Below are the code and all the weights of a small trained network. Each question names an input and a class and asks about switching units off, where a switched-off unit gives its printed mean instead of its output.

import numpy as np


def w(rows, s, z=0):
    codes = np.array(rows[::2]) - 128.0
    scale = np.full(codes.shape[1], s)
    scale[-1] = z or s
    return codes * scale


def norm(h):
    return h / np.sqrt((h * h).mean(-1, keepdims=True) + 1e-5)


def f(y):
    return y / 2 * (1 + np.tanh(0.7978845608 * (y + 0.044715 * y**3)))


def log_softmax(a):
    a = a - a.max(-1, keepdims=True)
    return a - np.log(np.exp(a).sum(-1, keepdims=True))


def net(x, mask):
    res = np.array(x, float).reshape(1, 4) / 4 @ E
    u = 0
    for l in range(3):
        y = f(norm(res) @ A[l][:, :-1].T + A[l][:, -1])
        res = res + np.where(mask[u : u + 9], y, B[l][:, -1]) @ B[l][:, :-1]
        u += 9
    return log_softmax(norm(res)[-1] @ U[:, :-1].T + U[:, -1])


A, B = {}, {}
E = w([
[127,127,129],'x0',
[179,43,98],'x1',
[119,83,253],'x2',
[72,207,160],'x3',
],0.0011)
A[0] = w([
[204,182,137,77],'0.n1',
[64,88,94,255],'0.n2',
[129,169,187,114],'0.n3',
[149,113,80,57],'0.n4',
[189,167,105,182],'0.n5',
[254,101,247,125],'0.n6',
[101,106,169,54],'0.n7',
[129,57,156,181],'0.n8',
[145,135,145,99],'0.n9',
],0.0031,0.00095)
B[0] = w([
[110,126,93,95],'0.n1',
[70,203,154,223],'0.n2',
[112,60,185,166],'0.n3',
[106,55,110,94],'0.n4',
[46,102,153,172],'0.n5',
[188,253,146,254],'0.n6',
[192,114,126,108],'0.n7',
[57,178,123,204],'0.n8',
[138,121,132,111],'0.n9',
],0.0019,0.00069)
A[1] = w([
[220,60,48,2],'1.n1',
[89,212,193,228],'1.n2',
[213,118,237,122],'1.n3',
[93,137,159,123],'1.n4',
[43,197,196,235],'1.n5',
[213,22,6,77],'1.n6',
[154,120,126,26],'1.n7',
[42,61,114,217],'1.n8',
[139,231,111,176],'1.n9',
],0.0024,0.00077)
B[1] = w([
[56,44,105,107],'1.n1',
[188,118,5,237],'1.n2',
[177,108,224,178],'1.n3',
[173,123,106,142],'1.n4',
[148,146,13,248],'1.n5',
[68,44,153,154],'1.n6',
[93,81,162,94],'1.n7',
[57,208,90,152],'1.n8',
[194,161,113,181],'1.n9',
],0.0019,0.0012)
A[2] = w([
[91,118,186,193],'2.n1',
[239,71,235,52],'2.n2',
[87,215,236,182],'2.n3',
[37,178,1,150],'2.n4',
[61,78,196,254],'2.n5',
[123,65,192,28],'2.n6',
[187,91,3,63],'2.n7',
[148,221,197,168],'2.n8',
[117,221,208,190],'2.n9',
],0.0034,0.00052)
B[2] = w([
[129,117,86,126],'2.n1',
[167,232,169,186],'2.n2',
[111,24,49,180],'2.n3',
[140,156,223,255],'2.n4',
[125,135,79,128],'2.n5',
[162,144,122,111],'2.n6',
[38,70,164,172],'2.n7',
[135,5,76,199],'2.n8',
[117,37,44,192],'2.n9',
],0.003,0.0017)
U = w([
[36,187,217,203],'0',
[78,27,72,205],'1',
[241,95,93,179],'2',
[218,136,255,6],'3',
[82,232,58,29],'4',
],0.0082,0.0025)

Each question gives the input, the list of numbers given to net, and the class t.
The units are the neurons (one row each of A and B). Each row of codes is followed by its name. A weight is (code - 128) times the scale printed after its matrix; where a second scale follows, it is the last column's (A, B and U).
mask holds one flag per neuron, layer by layer. A switched-off neuron (its flag False) gives its mean, the last column of its row in B, instead of its output. The means were averaged over made-up inputs and are rounded, as every weight is.
A unit's drop is (log p(t) with every unit on - log p(t) with that unit switched off) / (log p(t) with every unit on - log p(t) with every unit switched off).
The circuit of an input: a set's keep is (log p(t) with only the set's units on - log p(t) with every unit switched off) / (log p(t) with every unit on - log p(t) with every unit switched off). Starting from the 12 units with the biggest drops (on a tie, the unit counted first), units are removed one at a time, each time the one whose removal leaves the highest keep (on an exact tie, the one counted first), for as long as the keep stays at least 0.8.
units of the circuit, in order: the units of the circuit, biggest drop first
unit that matters most: the unit with the biggest drop
k most important neurons: the k neurons with the biggest drops, biggest first
top k neurons in layer l: the k neurons of layer l with the biggest drops, biggest first
drop when u is switched off: that unit's drop, to one decimal
input [-3,5,5,-6], class 3: unit that matters most -> 2.n2
input [8,-4,-2,-1], class 0: units of the circuit, in order -> (0.n6, 2.n4)
input [-3,-6,1,-2], class 2: top 3 neurons in layer 0 -> (0.n4, 0.n8, 0.n5)
input [0,-2,0,-4], class 0: units of the circuit, in order -> (2.n7, 2.n3)
input [-4,2,1,-2], class 3: 2 most important neurons -> (0.n6, 2.n2)
input [0,0,8,5], class 1: 3 most important neurons -> (2.n3, 2.n9, 2.n8)
input [-7,0,1,4], class 1: 2 most important neurons -> (2.n2, 0.n3)
input [3,7,1,-5], class 3: 4 most important neurons -> (2.n9, 2.n3, 2.n8, 1.n5)
input [-1,6,1,-8], class 3: 3 most important neurons -> (2.n9, 2.n3, 2.n8)
input [-6,1,8,3], class 2: top 2 neurons in layer 2 -> (2.n2, 2.n7)
input [-2,-4,1,3], class 1: top 3 neurons in layer 2 -> (2.n2, 2.n8, 2.n9)
input [7,-2,3,1], class 1: 4 most important neurons -> (2.n8, 2.n9, 2.n4, 2.n3)
input [6,-7,-4,-5], class 0: 2 most important neurons -> (2.n4, 0.n6)
input [-1,1,-8,4], class 0: unit that matters most -> 2.n4
input [5,-6,7,-4], class 2: top 2 neurons in layer 2 -> (2.n2, 2.n7)
input [5,7,3,-4], class 3: drop when 2.n9 is switched off -> 0.2
input [-6,6,5,-8], class 3: drop when 0.n6 is switched off -> 0.1
input [-7,6,-2,6], class 0: drop when 2.n4 is switched off -> 0.1
input [0,8,5,-3], class 3: drop when 2.n2 is switched off -> 0.3
input [7,-8,3,6], class 1: top neuron in layer 2 -> (2.n3)
